[[-2.29 -0.92 -0.62 -2.03  4.12  1.18  4.42  0.75  3.28  1.89 -1.49]
 [ 4.38  0.75  1.64  3.50 -0.25 -2.04  0.51 -1.92  1.72 -0.11  5.51]
 [ 5.81  2.55  4.06  3.79 -2.22 -1.56 -2.61  0.16 -2.06 -0.75  4.00]
 [ 4.85  2.19  3.31  3.07 -3.85 -1.68 -4.52 -0.95 -2.89 -2.21  3.56]
 [ 2.09  0.64 -0.38  2.53 -3.42 -1.33 -3.29 -0.72 -1.10 -0.84  2.40]
 [-1.96  0.09 -1.11 -1.51 -2.95  0.50 -3.99  0.29 -3.48 -1.39 -2.39]
 [-2.91 -0.46 -0.48 -2.80  0.97  1.37  0.64  0.16  0.46 -0.70 -3.07]
 [-2.49 -1.58 -2.12 -1.49  2.18  0.37  2.82 -0.12  2.29  1.14 -1.49]
 [ 3.12  2.04  3.24  1.58  0.63  0.36  0.07  0.87  0.11  0.40  2.21]
 [ 3.29  0.88  1.71  2.43 -2.54 -1.56 -2.43 -1.84 -1.11 -1.97  2.90]
 [-1.47 -2.29 -2.43 -0.16  4.08 -0.14  5.52 -0.67  4.52  2.71  0.62]
 [-5.10 -2.18 -3.29 -3.50 -2.01  0.27 -2.17  0.26 -1.80 -1.35 -5.27]] result: -2.29

[[ 0.95  0.12  0.27  2.39  0.20 -1.17  0.77  0.60  0.27 -0.31 -0.04 -0.35
   1.72]
 [ 0.98  0.43 -3.17  3.98  1.06 -2.85  1.95  0.05 -3.17 -1.69  0.54  0.16
  -2.19]
 [ 2.20  0.35 -2.13  3.58  2.11 -1.88  0.28  2.67 -2.13 -3.57  0.56  1.49
   0.59]
 [ 0.75 -0.22 -0.84  0.63  0.53 -0.59 -0.12 -0.14 -0.84  1.02  0.35  0.06
   0.32]
 [-0.16 -0.64  0.32 -1.54  0.15  0.72 -0.72 -0.13  0.32 -1.19 -0.28  0.20
  -0.23]
 [ 0.48 -0.33  2.49  0.09  0.71  1.99 -0.45  4.27  2.49  2.80 -0.70  1.62
   4.46]
 [ 1.01 -1.39  1.43 -5.38  1.37  0.63  3.29  1.29  1.43 -1.67 -2.31 -2.09
   1.57]
 [ 0.83 -0.72 -1.63 -1.96  0.04 -1.42  0.12 -3.85 -1.63  0.87  0.47 -2.19
  -1.23]
 [ 1.94 -0.03 -1.52  1.60 -2.63  0.16 -1.45 -1.49 -1.52  0.85 -0.11  1.09
   1.78]] result: 0.95

[[-0.84  0.15 -0.74 -0.82 -0.45 -1.40 -0.45 -0.70 -1.60 -1.25 -0.99  7.09
   3.49  0.97 -0.99]
 [-0.45  1.75  0.08  0.24  2.36 -0.34 -1.33  1.75 -0.27 -0.33  0.91  1.94
   1.24 -1.13  2.85]
 [ 0.62 -1.36  0.41 -3.55 -2.07 -1.27 -0.90 -3.87 -0.94  0.77 -0.86  4.57
   1.14  0.00 -0.68]
 [ 0.18 -0.40 -0.42 -1.10 -1.05 -2.18 -1.38 -0.43 -0.20 -0.21  1.20 -3.91
  -1.75 -0.96  1.93]
 [ 1.72 -0.59  1.51 -0.59 -1.75  1.59  1.62 -0.79  1.98  0.29 -0.74 -3.40
  -1.31  1.00 -1.42]
 [ 1.41 -0.53  2.25 -2.59 -2.33  1.33  0.51 -2.77 -0.16  0.28 -1.91 -2.43
  -0.84  1.23 -2.05]] result: -0.84

[[ 2.24  0.40 -0.94 -3.29 -2.10 -1.35 -0.11  0.91  1.35]
 [ 4.59  1.37 -0.94 -4.20 -3.35 -2.99 -2.15  0.01  1.56]
 [ 5.53  3.65  0.51 -1.47 -2.10 -2.44 -2.40 -0.59  0.71]
 [-1.05 -2.52 -1.49 -2.38 -0.54  0.56  3.19  3.14  3.70]
 [ 2.71 -0.90 -2.03 -5.57 -3.67 -2.99 -1.38  0.91  2.42]
 [-6.22 -4.46 -0.94  0.35  1.34  1.65  1.92  0.76  0.07]
 [-1.05  2.35  2.50  6.27  3.84  3.01  1.41 -0.73 -2.07]] result: 2.24

[[-0.61 -0.50  1.90  0.50  0.67 -1.06 -0.15  0.41 -0.19 -0.82]
 [-0.06  0.89  2.14 -1.07  2.03 -0.58  1.21  0.30 -0.77 -1.39]
 [ 1.71 -0.36 -0.82 -4.63 -0.12  5.75  0.58  2.41 -1.86 -0.99]
 [ 0.55  1.60  0.47 -2.19  3.09 -1.13  4.44 -1.24  0.09 -3.06]
 [ 0.29 -0.05 -3.88 -0.08 -2.17  3.52 -2.48  0.34 -0.86  3.34]] result: -0.61

[[ 3.66  2.05 -0.07  2.78  2.60  4.17  0.99  1.26  3.00 -2.83  1.68  2.77
  -0.51  2.76]
 [-3.44 -0.66  6.34 -1.62 -0.54  3.08  2.55 -0.07 -1.12  5.55 -2.52 -1.95
  -0.03 -1.90]
 [-4.05 -2.41  0.57 -3.17 -2.85 -4.47 -0.81 -1.86 -3.21  3.18 -2.01 -2.87
   0.30 -3.11]
 [-5.20 -2.22  6.61 -3.12 -2.26  3.05  2.78 -1.86 -2.80  6.82 -3.85 -3.59
  -0.43 -3.60]
 [ 2.06  0.77 -4.46  0.86 -0.40 -4.43 -2.15  1.54 -0.04 -1.61  1.43  0.89
   0.11  1.11]] result: 3.66

[[-4.64 -2.23  3.24 -3.22 -2.62 -1.46  0.65 -1.49 -3.14  5.14 -2.86 -3.38
   0.41 -3.30 -0.19  3.64]
 [ 0.91  0.85  2.43  1.16  1.37  4.47  1.74  0.38  1.50 -0.05  0.04  0.87
  -0.36  0.88  2.05  0.12]
 [ 0.93  0.88  2.57  1.19  1.42  4.68  1.83  0.39  1.55 -0.02  0.02  0.89
  -0.37  0.90  2.15  0.15]
 [ 0.89  0.84  2.44  1.14  1.35  4.45  1.74  0.37  1.48 -0.02  0.02  0.85
  -0.36  0.86  2.04  0.14]
 [ 0.89  0.84  2.45  1.14  1.36  4.47  1.74  0.37  1.48 -0.02  0.03  0.85
  -0.36  0.86  2.05  0.14]
 [-4.62 -2.45  1.27 -3.55 -3.22 -4.20 -0.53 -1.42 -3.75  4.71 -2.56 -3.55
   0.59 -3.44 -1.52  3.22]
 [ 0.92  0.86  2.49  1.18  1.39  4.56  1.78  0.38  1.52 -0.03  0.03  0.88
  -0.37  0.89  2.09  0.14]
 [-1.53 -0.33  4.41 -0.48  0.08  4.13  2.25 -0.48 -0.05  2.60 -1.50 -0.87
  -0.19 -0.84  2.15  2.02]
 [ 0.83  0.79  2.34  1.07  1.28  4.24  1.66  0.35  1.40  0.00  0.01  0.80
  -0.34  0.81  1.95  0.15]
 [ 0.78  0.75  2.25  1.02  1.22  4.05  1.59  0.33  1.32  0.01  0.00  0.75
  -0.32  0.76  1.86  0.15]
 [-4.53 -2.28  2.29 -3.30 -2.84 -2.66  0.10 -1.44 -3.34  4.83 -2.66 -3.39
   0.48 -3.30 -0.79  3.37]
 [ 0.95  0.89  2.55  1.21  1.43  4.68  1.82  0.39  1.56 -0.04  0.03  0.90
  -0.38  0.91  2.15  0.14]] result: -4.64
